Below is a small trained network, with its code and all its weights. Each question gives an input and a class and asks what happens when units are switched off, that is, made to give their printed mean instead of their output.

import numpy as np


def w(rows, s, z=0):
    codes = np.array(rows[::2]) - 128.0
    scale = np.full(codes.shape[1], s)
    scale[-1] = z or s
    return codes * scale


def norm(h):
    return h / np.sqrt((h * h).mean(-1, keepdims=True) + 1e-5)


def f(y):
    return np.maximum(y, 0)


def log_softmax(a):
    a = a - a.max(-1, keepdims=True)
    return a - np.log(np.exp(a).sum(-1, keepdims=True))


def net(x, mask):
    res = np.array(x, float).reshape(1, 3) / 4 @ E
    u = 0
    for l in range(3):
        y = f(norm(res) @ A[l][:, :-1].T + A[l][:, -1])
        res = res + np.where(mask[u : u + 6], y, B[l][:, -1]) @ B[l][:, :-1]
        u += 6
    return log_softmax(norm(res)[-1] @ U[:, :-1].T + U[:, -1])


A, B = {}, {}
E = w([
[13,253,41,92],'x0',
[232,230,30,163],'x1',
[126,34,26,46],'x2',
],0.0067)
A[0] = w([
[248,174,77,137,30],'L0N0',
[150,57,74,105,26],'L0N1',
[226,48,134,154,1],'L0N2',
[99,157,111,125,179],'L0N3',
[140,161,140,172,113],'L0N4',
[146,103,64,107,71],'L0N5',
],0.019,0.0089)
B[0] = w([
[4,94,52,117,255],'L0N0',
[142,109,162,212,209],'L0N1',
[158,196,126,66,241],'L0N2',
[185,108,111,111,244],'L0N3',
[137,130,92,159,194],'L0N4',
[123,170,142,191,206],'L0N5',
],0.018,0.0064)
A[1] = w([
[68,80,238,48,137],'L1N0',
[23,103,11,144,191],'L1N1',
[83,233,75,15,33],'L1N2',
[76,252,175,254,72],'L1N3',
[51,53,156,99,2],'L1N4',
[144,46,162,48,118],'L1N5',
],0.0087,0.0037)
B[1] = w([
[91,123,17,96,177],'L1N0',
[211,117,254,153,254],'L1N1',
[196,202,88,69,185],'L1N2',
[165,113,128,204,185],'L1N3',
[90,47,121,130,146],'L1N4',
[107,144,101,170,164],'L1N5',
],0.0085,0.0087)
A[2] = w([
[174,121,71,131,103],'L2N0',
[134,208,155,58,79],'L2N1',
[111,46,207,58,254],'L2N2',
[144,113,190,74,67],'L2N3',
[182,55,95,171,93],'L2N4',
[9,96,89,107,21],'L2N5',
],0.013,0.0051)
B[2] = w([
[103,78,147,97,250],'L2N0',
[206,140,225,41,221],'L2N1',
[159,246,23,153,241],'L2N2',
[208,68,138,87,158],'L2N3',
[103,60,218,143,245],'L2N4',
[61,68,123,115,253],'L2N5',
],0.012,0.0041)
U = w([
[225,158,128,25,145],'0',
[5,126,36,127,145],'1',
[143,126,186,236,156],'2',
[78,98,231,82,235],'3',
[22,173,240,87,2],'4',
],0.016,0.01)

Each question gives the input, the list of numbers given to net, and the class t.
The units are the neurons (one row each of A and B). Each row of codes is followed by its name. A weight is (code - 128) times the scale printed after its matrix; where a second scale follows, it is the last column's (A, B and U).
mask holds one flag per neuron, layer by layer. A switched-off neuron (its flag False) gives its mean, the last column of its row in B, instead of its output. The means were averaged over made-up inputs and are rounded, as every weight is.
A unit's drop is (log p(t) with every unit on - log p(t) with that unit switched off) / (log p(t) with every unit on - log p(t) with every unit switched off).
The circuit of an input: a set's keep is (log p(t) with only the set's units on - log p(t) with every unit switched off) / (log p(t) with every unit on - log p(t) with every unit switched off). Starting from the 12 units with the biggest drops (on a tie, the unit counted first), units are removed one at a time, each time the one whose removal leaves the highest keep (on an exact tie, the one counted first), for as long as the keep stays at least 0.8.
units of the circuit, in order: the units of the circuit, biggest drop first
most important unit: the unit with the biggest drop
top k neurons: the k neurons with the biggest drops, biggest first
drop when u is switched off: that unit's drop, to one decimal
input [5,-3,-6], class 2: units of the circuit, in order -> (L1N3)
input [-1,1,0], class 3: top 2 neurons -> (L0N2, L0N0)
input [5,2,-5], class 0: top 2 neurons -> (L0N1, L0N5)
input [-6,7,3], class 1: top 2 neurons -> (L0N0, L0N3)
input [-3,-5,5], class 1: top 4 neurons -> (L1N1, L0N3, L0N5, L0N4)
input [-3,3,-3], class 3: units of the circuit, in order -> (L1N1, L0N0, L2N2)
input [-5,5,-4], class 0: top 2 neurons -> (L0N2, L1N2)
input [-3,-4,-3], class 1: top 2 neurons -> (L0N5, L0N1)
input [-5,0,6], class 2: top 4 neurons -> (L0N1, L0N5, L0N3, L1N2)
input [7,7,-2], class 0: top 3 neurons -> (L1N1, L0N1, L1N2)
input [5,-2,-7], class 2: top 4 neurons -> (L0N2, L1N3, L0N4, L0N0)
input [-8,5,-7], class 0: top 2 neurons -> (L0N2, L0N1)
input [8,6,1], class 0: drop when L1N1 is switched off -> 0.1
input [-1,7,3], class 1: drop when L1N2 is switched off -> 0.0
input [-1,1,-3], class 3: most important unit -> L0N4
input [4,-5,7], class 2: drop when L0N2 is switched off -> 0.4
